[128 = 0]

[141 125 136 171 138 109 117 135 110 130 125 144 149 135 133 114 121 142
 123 127 106 129  98  96 134 129 140 138 172 111 128 198]
Gz
[132 135 148 170 144 101 136 121 106 122 129 143 137 128 137  99 119 149
 132 134 115 125 103 104 144 136 134 138 173 106 137 191]
Gz
[118 110 176 151 142 109 121 126 116 108 115 137 157 123 147 120 126 131
 136 136 117 133 102 122 134 138 126 132 164 111 126 189]
Rd
[125 123 173 159 150 109 117 128 107 180 123 137 161 115 145 102 116 166
 119 125 110 128  95 108 111 115 132 139 180 100 134 218]
Rd
[145 130 134 151 144 110 121 126 108 124 136 138 138 122 133 116 127 149
 129 133 116 126 103 113 123 140 130 135 166 115 135 176]
Gz
[130 119 165 161 141  95 136 146 118 117 132 145 143 127 138 126 113 119
 131 123 126 133 103  93 148 140 126 135 178 118 119 206]
Rd
[133 121 171 159 143 111 115 126 114 118 129 139 154 122 126 113 121 138
 134 115 108 137 108 111 133 138 123 140 178 102 129 201]
Rd
[124 115 155 166 141 108 135 135 115 109 124 150 144 126 136 102 114 134
 129 125 100 135 106  89 147 130 129 148 180  94 129 209]
Rd
[167 117 124 151 137 107 121 106 107 130 123 126 152 127 132 121 133 147
 122 123 102 132 110 104 128 131 135 144 162 107 132 179]
Gz
[121 124 158 159 131 107 128 139 118 118 122 137 147 124 130 122 122 143
 125 132 125 138 110 108 136 129 127 133 176 103 127 195]
Rd
[139 122 170 169 134 105 118 134 104 121 127 139 145 133 138 124 126 134
 133 142 132 131 111 113 130 135 130 128 170 111 117 190]
Rd
[124 121 171 143 138 100 113 119  98 130 137 129 142 114 137 105 114 137
 147 131 125 120 109 111 124 142 127 138 170 104 134 224]
Rd
[135 120 156 173 132 111 114 129 113 126 130 136 149 128 129  99 113 139
 139 121 108 120 103  98 122 126 130 148 170 100 136 197]
Rd
[121 126 130 154 136 116 110 133 109 112 124 136 154 120 133 105 115 157
 120 126 107 126 109 112 130 120 132 143 170 100 138 187]
Gz
[143 124 144 167 144 105 135 128 107 126 131 149 154 119 135 110 124 148
 129 129 119 123  96 106 129 132 121 135 174 112 134 207]
Gz
[148 112 145 155 135 105 127 129 117 119 123 132 144 141 130 111 115 140
 128 121 130 131 105   4 130 126 129 129 183 115 123 195]
Gz
[138 119 157 156 130 110 115 125 118 130 127 137 156 123 137 111 124 163
 126 121 105 138  97 111 118 112 134 144 169  99 134 190]
Gz
[133 126 144 158 127  99 119 113 109 130 132 138 154 106 131 108 118 166
 121 117 116 123 101  94 122 127 132 144 178  97 138 184]
Gz
[135 130 141 157 142  94 127 135 114 124 128 140 140 129 135 109 121 148
 126 129 114 129 103  94 128 122 135 139 180 106 131 191]
Gz
[129 118 175 154 126 102 109 123 123 132 122 138 152 123 134 109 119 146
 129 129 118 121  97 111 106 120 123 131 164  83 129 191]
Rd
[138 118 142 177 140 107 130 132 110 122 133 148 144 126 139 118 126 135
 126 125 114 131  98  99 144 139 138 158 175  96 131 200]
Gz
[135 117 185 185 159  93 138 123 116 105 121 150 150 122 144 101 118 137
 133 123 102 136  85  79 170 153 127 153 207  95 129 248]
Rd
[138 123 145 158 130 108 123 122 118 128 128 126 148 120 125 114 113 150
 130 124 121 126  95 104 125 125 134 147 167 105 141 177]
Gz
[128 105 204 154 132 108 128 106 118 118 129 131 139 123 138 112 118 127
 144 129 132 132  94  89 143 141 122 128 174 108 134 207]
Rd
[139 121 148 154 143 108 121 133 117 117 128 148 149 135 137 118 132 132
 130 131 129 123 106 106 129 132 128 138 173 103 131 187]
Rd
[135 128 170 143 147 102 120 118 132 123 123 136 147 124 138 105 114 172
 128 121 122 120  96 110 128 134 120 129 176  97 129 205]
Rd
[136 127 135 152 141 105 127 123 113 123 146 138 143 122 131 119 121 138
 131 134 114 128 108 106 141 128 134 132 167 115 127 189]
Gz
[136 116 166 171 142 110 120 126 113 112 123 153 149 126 135 112 123 120
 134 130 116 129 104  96 149 132 129 136 178 111 119 202]
Rd
[142 124 152 167 143 105 110 139 106 134 127 140 150 122 134 107 116 150
 124 121 110 129 101 104 124 114 131 142 191 103 131 203]
Gz
[137 117 175 169 149 106 122 120 105 104 124 145 154 133 138 107 125 136
 135 135 111 120  95 104 135 124 135 132 176  99 130 202]
Rd
[132 118 149 171 142 110 118 127 113 120 124 136 152 128 137 111 123 146
 147 120 117 131 103 106 131 126 132 140 178  96 135 194]
Rd
[134 111 176 184 145  92 116 129 102 102 125 143 158 124 147 107 118 137
 145 125 121 123  92  93 137 137 131 136 189 103 126 229]
Rd
[133 118 174 155 142 111 114 128 111 121 127 137 148 117 140 107 114 157
 131 125 120 121  99 110 122 127 126 132 180 101 135 214]
Rd
[134 122 203 156 149  96 124 116 108 118 124 150 148 131 139 101 119 147
 141 132 110 136  95 101 119 141 115 120 190 100 130 233]
Rd
[122 131 165 165 133 109 124 139 123 131 141 134 153 121 123 105 123 136
 134 122 105 139 115 113 126 122 134 142 169 103 136 187]
Rd
[139 129 165 166 148 107 127 137 111 113 131 148 132 123 131 118 125 139
 126 123 110 138  97  98 134 144 127 147 175 103 135 215]
Rd
[129 113 176 151 139 105 102 119 108 125 127 143 148 124 139 119 114 137
 137 133 111 131 102 113 118 131 124 136 175 109 125 216]
Rd
[132 113 163 151 136  96 123 120 116 129 123 134 149 134 138 103 117 163
 125 122 110 132  99 104 120 124 129 137 175 104 132 198]
Gz
[128 130 152 153 135 110 112 124 111 128 124 130 153 107 128 113 119 156
 134 119 112 127 100 114 116 123 138 136 175 103 123 196]
Rd
[145 123 154 161 136 108 134 126 111 134 132 137 153 114 135 109 122 158
 131 124 119 122  97  93 121 130 137 142 173 106 124 188]
Gz
[128 130 157 161 135 113 128 127 129 119 135 137 146 124 140 110 117 146
 146 130 119 123 101 105 129 127 123 129 172 104 129 203]
Rd
[130 124 150 165 135 105 130 137 120 117 133 141 135 122 135 107 123 151
 129 117 118 116 105 104 135 115 123 148 175 108 143 193]
Gz
[141 130 170 172 138 109 119 122 114 115 137 140 143 117 131 122 117 140
 146 125 123 130 103 108 126 147 126 135 170 108 124 201]
Rd
[125 128 120 141 138 128 117 133 123 133 132 132 139 120 128 115 127 155
 121 111 115 125 120 122 121 123 123 146 150 110 133 150]
Gz

[122 127 124 125 131 134 128 133 125 121 123 127 126 126 135 122 129 126
 125 120 134 129 135 131 128 134 123 134 135 130 122 126]
[74]
[120 128 126 131 129 133 134 123 132 125 123 124 126 129 128 129 129 127
 128 124 130 126 131 131 130 132 125 127 128 133 129 125]
[82]
[134 135 137 109 127 121 121 136 125 114 133 127 136 127 143 125 130 133
 123 129 131 134 130 129 114 122 124 117 142 117 124 126]
[82]
[128 132 130 117 127 129 122 136 125 117 128 126 130 127 140 121 129 127
 127 128 128 132 133 132 125 127 122 127 141 123 118 126]
[82]
[137 133 132 116 123 123 121 142 119 121 129 124 132 124 144 121 130 133
 125 122 135 130 135 122 127 123 125 126 135 119 126 129]
[83]
[130 131 141 122 120 128 130 127 127 117 135 119 132 123 142 130 127 135
 124 130 131 129 137 134 130 124 117 121 130 123 122 132]
[82]
[133 129 132 123 120 126 130 129 131 120 128 124 132 127 136 128 132 130
 132 131 128 126 131 125 123 122 127 121 131 127 129 128]
[74]
[136 136 129 122 116 126 116 145 115 129 129 121 128 125 145 115 125 131
 131 121 128 131 135 122 145 123 122 133 133 116 120 131]
[82]
[133 134 139 112 128 122 127 132 129 112 131 123 135 126 142 128 132 133
 122 127 136 131 133 129 111 124 124 114 140 121 129 125]
[82]
[133 132 129 124 117 128 123 141 118 125 127 121 128 124 145 119 129 132
 129 120 132 127 138 122 141 123 122 133 129 121 123 131]
[82]
[131 131 130 124 123 125 130 133 125 128 127 120 129 127 136 125 131 133
 127 119 135 127 131 122 130 125 128 124 127 125 135 127]
[83]
[135 131 134 118 120 125 126 133 130 116 130 123 133 127 141 126 134 131
 131 131 129 127 132 125 121 121 126 119 136 124 127 128]
[74]
[121 128 122 119 138 132 127 135 125 118 122 130 128 127 134 121 130 127
 123 117 138 130 133 134 120 136 124 131 138 129 124 122]
[74]
[126 129 126 120 128 133 123 139 123 117 126 129 129 125 141 120 129 126
 127 125 131 130 136 133 127 131 121 132 140 125 116 128]
[82]
[128 133 136 118 141 122 120 131 122 126 135 131 131 127 131 128 123 133
 113 123 133 137 127 138 118 132 123 125 135 120 125 127]
[74]
[120 132 134 114 136 131 127 126 134 107 130 129 132 130 137 127 130 127
 122 131 128 134 130 142 111 131 119 118 145 126 119 121]
[83]
[132 128 129 126 118 131 128 138 121 121 126 122 130 121 144 124 131 132
 127 120 138 125 139 123 134 127 124 133 127 126 127 132]
[82]
[126 133 130 117 128 129 123 132 126 121 129 124 128 128 139 121 129 128
 128 126 125 132 130 131 130 128 122 126 138 123 120 125]
[82]
[120 128 128 118 135 133 127 126 134 112 127 131 130 130 133 126 130 124
 127 132 125 130 129 139 115 131 122 122 145 129 118 122]
[74]
[134 133 135 116 126 122 123 135 123 121 131 124 133 126 141 125 129 134
 123 124 134 132 132 126 122 124 125 122 134 119 128 128]
[74]
[123 129 130 122 129 133 127 127 131 116 129 128 129 128 135 126 129 126
 129 132 126 130 131 135 124 130 121 125 138 128 118 125]
[83]
